Below are the code and all the weights of a small trained network. Each question names an input and a class and asks about switching units off, where a switched-off unit gives its printed mean instead of its output.

import numpy as np


def w(rows, s, z=0):
    codes = np.array(rows[::2]) - 128.0
    scale = np.full(codes.shape[1], s)
    scale[-1] = z or s
    return codes * scale


def norm(h):
    return h / np.sqrt((h * h).mean(-1, keepdims=True) + 1e-5)


def f(y):
    return y / 2 * (1 + np.tanh(0.7978845608 * (y + 0.044715 * y**3)))


def log_softmax(a):
    a = a - a.max(-1, keepdims=True)
    return a - np.log(np.exp(a).sum(-1, keepdims=True))


def net(x, mask):
    res = np.array(x, float).reshape(1, 8) / 4 @ E
    u = 0
    for l in range(2):
        y = f(norm(res) @ A[l][:, :-1].T + A[l][:, -1])
        res = res + np.where(mask[u : u + 3], y, B[l][:, -1]) @ B[l][:, :-1]
        u += 3
    return log_softmax(norm(res)[-1] @ U[:, :-1].T + U[:, -1])


A, B = {}, {}
E = w([
[131,128,129,130],'x0',
[82,234,254,175],'x1',
[197,248,95,137],'x2',
[129,126,127,129],'x3',
[124,127,125,125],'x4',
[130,119,129,133],'x5',
[127,132,121,124],'x6',
[171,132,253,71],'x7',
],0.007)
A[0] = w([
[116,30,111,101,250],'0.n1',
[65,182,188,175,244],'0.n2',
[1,133,137,183,3],'0.n3',
],0.0095,0.0041)
B[0] = w([
[133,168,184,178,254],'0.n1',
[93,45,145,142,245],'0.n2',
[215,1,172,195,156],'0.n3',
],0.015,0.0061)
A[1] = w([
[206,115,136,11,47],'1.n1',
[70,86,121,234,154],'1.n2',
[87,92,230,106,252],'1.n3',
],0.012,0.0034)
B[1] = w([
[167,16,213,208,139],'1.n1',
[58,158,149,54,226],'1.n2',
[160,193,2,91,245],'1.n3',
],0.0096,0.012)
U = w([
[11,163,146,92,56],'0',
[181,212,77,122,80],'1',
[172,17,196,182,249],'2',
],0.012,0.0018)

Each question gives the input, the list of numbers given to net, and the class t.
The units are the neurons (one row each of A and B). Each row of codes is followed by its name. A weight is (code - 128) times the scale printed after its matrix; where a second scale follows, it is the last column's (A, B and U).
mask holds one flag per neuron, layer by layer. A switched-off neuron (its flag False) gives its mean, the last column of its row in B, instead of its output. The means were averaged over made-up inputs and are rounded, as every weight is.
A unit's drop is (log p(t) with every unit on - log p(t) with that unit switched off) / (log p(t) with every unit on - log p(t) with every unit switched off).
The circuit of an input: a set's keep is (log p(t) with only the set's units on - log p(t) with every unit switched off) / (log p(t) with every unit on - log p(t) with every unit switched off). Starting from all 6 units, units are removed one at a time, each time the one whose removal leaves the highest keep (on an exact tie, the one counted first), for as long as the keep stays at least 0.8.
units of the circuit, in order: the units of the circuit, biggest drop first
k most important neurons: the k neurons with the biggest drops, biggest first
top k neurons in layer l: the k neurons of layer l with the biggest drops, biggest first
drop when u is switched off: that unit's drop, to one decimal
input [5,-4,-5,-5,5,-2,5,1], class 1: units of the circuit, in order -> (0.n2)
input [2,-7,-7,-1,2,8,0,-8], class 0: 2 most important neurons -> (1.n2, 0.n1)
input [2,-7,-7,-4,6,-7,8,4], class 1: units of the circuit, in order -> (0.n1, 0.n2, 1.n3)
input [3,-3,1,-2,-4,-7,4,2], class 2: units of the circuit, in order -> (0.n2, 1.n3)
input [-3,-8,-4,7,1,3,1,0], class 0: 2 most important neurons -> (0.n1, 1.n3)
input [-1,1,1,3,4,6,-6,8], class 1: 2 most important neurons -> (1.n3, 1.n2)
input [-3,-8,-7,-6,2,-6,-5,-5], class 0: top 2 neurons in layer 1 -> (1.n2, 1.n3)
input [-3,-2,-8,-2,5,-1,-6,2], class 1: 2 most important neurons -> (1.n3, 0.n2)
input [2,-2,7,2,-2,1,-6,4], class 2: units of the circuit, in order -> (1.n1, 0.n1)
input [5,-6,-1,4,-3,3,-3,-2], class 0: top 2 neurons in layer 1 -> (1.n3, 1.n2)
input [-8,-4,-5,-3,8,5,0,4], class 1: 2 most important neurons -> (0.n2, 1.n3)
input [-6,-2,-6,-7,0,6,3,3], class 1: units of the circuit, in order -> (1.n3, 0.n2)
input [-5,-7,-4,-7,8,4,-7,-5], class 0: 3 most important neurons -> (1.n3, 0.n1, 1.n2)
input [-4,2,-4,7,8,8,-1,-4], class 2: units of the circuit, in order -> (0.n3)
input [0,-3,3,1,-2,-5,-1,1], class 2: units of the circuit, in order -> (1.n3, 0.n1)
input [0,-8,-4,-7,-5,5,2,2], class 1: top 2 neurons in layer 0 -> (0.n1, 0.n2)
input [-7,-6,-6,-6,-8,-6,-2,7], class 1: 2 most important neurons -> (0.n1, 1.n3)
input [-5,4,4,0,-7,6,1,-6], class 0: 2 most important neurons -> (1.n2, 1.n3)
input [8,7,0,-4,-7,-4,-3,-2], class 2: top 2 neurons in layer 0 -> (0.n2, 0.n3)
input [2,5,-6,6,-3,-3,0,-2], class 2: units of the circuit, in order -> (0.n3)
input [-1,-7,-4,4,-7,-2,-2,-6], class 0: 3 most important neurons -> (1.n3, 0.n1, 1.n2)
input [-4,-4,-8,0,-8,8,-2,-1], class 0: drop when 1.n2 is switched off -> 0.5
input [3,8,-2,5,0,8,7,-4], class 2: drop when 1.n1 is switched off -> 0.0
input [-8,1,1,0,-3,-3,-1,6], class 1: drop when 1.n3 is switched off -> 1.0
